Below is a small trained network, with its code and all its weights. Each question gives an input and a target symbol and asks what happens when units are switched off, that is, made to give their printed mean instead of their output.

import numpy as np


def w(rows, s, z=0):
    codes = np.array(rows[::2]) - 128.0
    scale = np.full(codes.shape[1], s)
    scale[-1] = z or s
    return codes * scale


def norm(h):
    return h / np.sqrt((h * h).mean(-1, keepdims=True) + 1e-5)


def softmax(a):
    e = np.exp(a - a.max(-1, keepdims=True))
    return e / e.sum(-1, keepdims=True)


def log_softmax(a):
    a = a - a.max(-1, keepdims=True)
    return a - np.log(np.exp(a).sum(-1, keepdims=True))


def net(x, mask):
    ids = ['βεηθτψ'.index(c) for c in x.split()]
    T = len(ids)
    res = E[ids] + P[:T]
    u = 0
    for l in range(2):
        r = norm(res)
        for j in range(3):
            rows = slice(3 * j, 3 * j + 3)
            q, k, v = (r @ M[l][rows].T for M in (Q, K, V))
            z = softmax(np.where(np.tri(T) > 0, q @ k.T / 3**0.5, -1e9)) @ v
            o = O[l][rows]
            res = res + np.where(mask[u + j], z, o[:, -1]) @ o[:, :-1]
        u += 3
    return log_softmax(norm(res)[-1] @ U[:, :-1].T + U[:, -1])


Q, K, V, O = {}, {}, {}, {}
E = w([
[42,150,114,72,112,118,106,101],'β',
[84,148,75,125,156,123,182,53],'ε',
[107,171,103,135,97,191,59,73],'η',
[156,161,177,205,251,113,42,183],'θ',
[85,118,185,181,57,179,117,89],'τ',
[150,132,172,97,181,251,112,117],'ψ',
],0.019)
P = w([
[116,4,52,76,37,124,150,160],'0',
[142,60,87,127,74,146,106,101],'1',
[126,91,88,137,75,148,142,125],'2',
[108,103,109,147,99,142,136,107],'3',
[99,126,115,153,108,135,140,106],'4',
[92,148,127,147,108,129,138,113],'5',
[85,167,141,140,112,113,147,119],'6',
[105,204,152,133,105,99,159,121],'7',
[49,212,150,131,116,117,143,144],'8',
[3,220,185,144,175,98,161,87],'9',
],0.015)
Q[0] = w([
[217,69,135,109,77,111,187,143],'L0H0',
[158,190,70,101,91,152,143,190],'L0H0',
[122,136,97,99,150,176,128,79],'L0H0',
[137,96,89,123,62,191,158,146],'L0H1',
[84,231,138,162,159,232,56,71],'L0H1',
[250,43,133,94,116,63,124,205],'L0H1',
[74,175,196,143,173,136,118,98],'L0H2',
[132,115,114,149,120,49,113,174],'L0H2',
[147,179,108,110,124,109,122,107],'L0H2',
],0.014)
K[0] = w([
[146,35,29,111,128,141,99,153],'L0H0',
[85,28,146,134,136,86,102,147],'L0H0',
[173,178,167,158,100,69,135,112],'L0H0',
[128,56,156,69,154,165,120,186],'L0H1',
[141,184,193,209,204,76,133,205],'L0H1',
[130,41,106,44,70,117,159,63],'L0H1',
[101,247,174,143,150,139,140,81],'L0H2',
[104,96,128,97,77,69,121,142],'L0H2',
[121,129,160,171,122,136,146,151],'L0H2',
],0.013)
V[0] = w([
[123,169,227,126,102,134,159,124],'L0H0',
[163,220,94,135,157,117,113,74],'L0H0',
[125,114,117,198,99,96,107,167],'L0H0',
[186,110,96,92,192,113,132,135],'L0H1',
[99,138,201,69,167,161,166,165],'L0H1',
[146,129,126,117,147,248,152,109],'L0H1',
[138,98,112,179,78,106,171,88],'L0H2',
[156,117,124,163,142,86,126,119],'L0H2',
[137,161,119,148,104,110,90,115],'L0H2',
],0.017)
O[0] = w([
[101,117,116,201,126,187,133,132,135],'L0H0',
[71,126,103,98,126,149,144,196,185],'L0H0',
[144,109,184,127,114,124,192,98,115],'L0H0',
[87,132,152,106,98,116,61,180,135],'L0H1',
[141,134,198,122,78,52,142,172,101],'L0H1',
[156,176,95,208,117,113,131,251,198],'L0H1',
[160,191,174,92,164,195,118,103,63],'L0H2',
[117,132,140,90,126,146,176,105,2],'L0H2',
[146,68,142,91,200,171,162,139,152],'L0H2',
],0.015,0.0075)
Q[1] = w([
[41,91,116,134,177,159,175,133],'L1H0',
[163,84,163,89,8,76,202,107],'L1H0',
[173,134,64,103,116,154,110,81],'L1H0',
[124,110,61,162,145,158,67,106],'L1H1',
[66,62,185,142,87,148,139,159],'L1H1',
[145,102,152,86,50,108,102,92],'L1H1',
[107,19,160,110,86,84,146,77],'L1H2',
[180,112,150,82,121,105,117,158],'L1H2',
[169,183,97,86,53,180,185,111],'L1H2',
],0.016)
K[1] = w([
[36,133,191,181,150,165,185,138],'L1H0',
[203,102,178,133,208,36,72,122],'L1H0',
[214,79,130,99,103,170,134,77],'L1H0',
[100,124,61,122,95,146,221,131],'L1H1',
[92,157,161,177,191,59,181,132],'L1H1',
[202,143,110,142,185,84,136,107],'L1H1',
[138,112,134,153,250,100,115,163],'L1H2',
[161,154,131,71,122,95,51,84],'L1H2',
[241,86,106,92,68,94,145,102],'L1H2',
],0.014)
V[1] = w([
[122,145,138,248,100,130,73,113],'L1H0',
[107,44,54,113,119,103,104,188],'L1H0',
[161,228,108,121,196,89,37,145],'L1H0',
[92,28,159,143,72,138,124,84],'L1H1',
[98,136,124,74,100,113,46,78],'L1H1',
[48,159,112,100,147,75,246,128],'L1H1',
[151,132,170,147,183,111,156,151],'L1H2',
[107,94,140,123,65,179,133,132],'L1H2',
[209,218,95,108,154,52,148,96],'L1H2',
],0.015)
O[1] = w([
[133,157,55,186,122,148,129,51,219],'L1H0',
[77,12,40,105,109,94,75,157,251],'L1H0',
[142,238,48,105,175,210,43,200,183],'L1H0',
[134,126,11,204,109,151,147,172,109],'L1H1',
[80,171,186,200,76,148,174,222,210],'L1H1',
[99,223,132,125,110,116,18,91,30],'L1H1',
[147,110,164,179,94,58,118,181,111],'L1H2',
[166,150,157,24,183,254,120,135,83],'L1H2',
[66,58,104,124,65,10,75,52,3],'L1H2',
],0.0098,0.0049)
U = w([
[71,82,10,84,184,149,55,63,5],'β',
[112,189,76,232,64,78,124,231,98],'ε',
[199,199,173,196,128,124,216,58,169],'η',
[31,22,190,140,54,24,93,35,156],'θ',
[108,71,205,68,178,139,157,232,132],'τ',
[72,255,225,63,99,96,36,95,115],'ψ',
],0.0064,0.0023)

Each question gives the input, a string of symbols that net reads in full, and the target symbol t.
The units are the heads (3 rows each of Q, K, V and O). Each row of codes is followed by its name. A weight is (code - 128) times the scale printed after its matrix; where a second scale follows, it is the last column's (O and U).
mask holds one flag per head, layer by layer. A switched-off head (its flag False) gives its mean, the last column of its rows in O, instead of its output. The means were averaged over made-up inputs and are rounded, as every weight is.
A unit's drop is (log p(t) with every unit on - log p(t) with that unit switched off) / (log p(t) with every unit on - log p(t) with every unit switched off).
The circuit of an input: a set's keep is (log p(t) with only the set's units on - log p(t) with every unit switched off) / (log p(t) with every unit on - log p(t) with every unit switched off). Starting from all 6 units, units are removed one at a time, each time the one whose removal leaves the highest keep (on an exact tie, the one counted first), for as long as the keep stays at least 0.8.
circuit, biggest first: the units of the circuit, biggest drop first
unit that matters most: the unit with the biggest drop
which heads matter: for each layer, one digit per head in row order, 1 if its drop is at least 0.15 and else 0, layers parted by /
input η ψ β ψ η η ε, target β: which heads matter -> 110 / 010
input η ψ η τ η θ ε ε τ, target ψ: which heads matter -> 001 / 010
input ε ψ ψ β η η β ε β, target ψ: unit that matters most -> L1H1
input ψ η τ τ η ψ η ψ θ ψ, target β: circuit, biggest first -> [L0H0 L1H0 L1H1]
input θ ε ε ε, target ψ: which heads matter -> 101 / 000
input η β η ε τ θ ψ, target η: circuit, biggest first -> [L1H0 L0H0 L0H1 L0H2]
input η η η η, target β: which heads matter -> 110 / 011
input η ψ τ η τ η τ τ τ, target η: which heads matter -> 000 / 000
input τ β ψ θ τ η η, target η: circuit, biggest first -> [L1H0 L0H0]
input θ ε η η θ β η β θ, target τ: circuit, biggest first -> [L1H2 L0H2]
input β η τ η ψ ψ η η β β, target β: circuit, biggest first -> [L0H0 L1H1 L0H1]
input ε η η ε τ β η ε, target β: which heads matter -> 110 / 011
input ψ θ β β, target θ: circuit, biggest first -> [L0H0 L1H2]
input ε ε ε, target ψ: circuit, biggest first -> [L0H2 L1H1]
input ψ β ψ ε τ τ β β, target η: which heads matter -> 010 / 100
input η β ε ε τ ε θ β, target ψ: unit that matters most -> L1H0
input τ ε τ ψ θ, target η: circuit, biggest first -> [L1H0 L0H2]
input ψ ε η τ ψ η η β, target β: circuit, biggest first -> [L1H1 L0H1]
input τ θ ψ, target η: circuit, biggest first -> [L1H0 L0H0]
input η θ η τ, target θ: unit that matters most -> L0H0
input ψ τ θ θ τ, target η: circuit, biggest first -> [L0H0 L1H0]
input θ β θ β, target τ: circuit, biggest first -> [L0H1 L1H1 L0H0]
input ε η β β η ψ ψ θ τ, target β: which heads matter -> 111 / 110
input ε ε ε η ψ θ η β, target θ: circuit, biggest first -> [L0H0 L0H1 L1H0]
input ψ ε θ τ, target ψ: which heads matter -> 101 / 100
input ε θ θ θ, target θ: which heads matter -> 101 / 100
input ψ ψ η η θ τ, target τ: unit that matters most -> L0H1
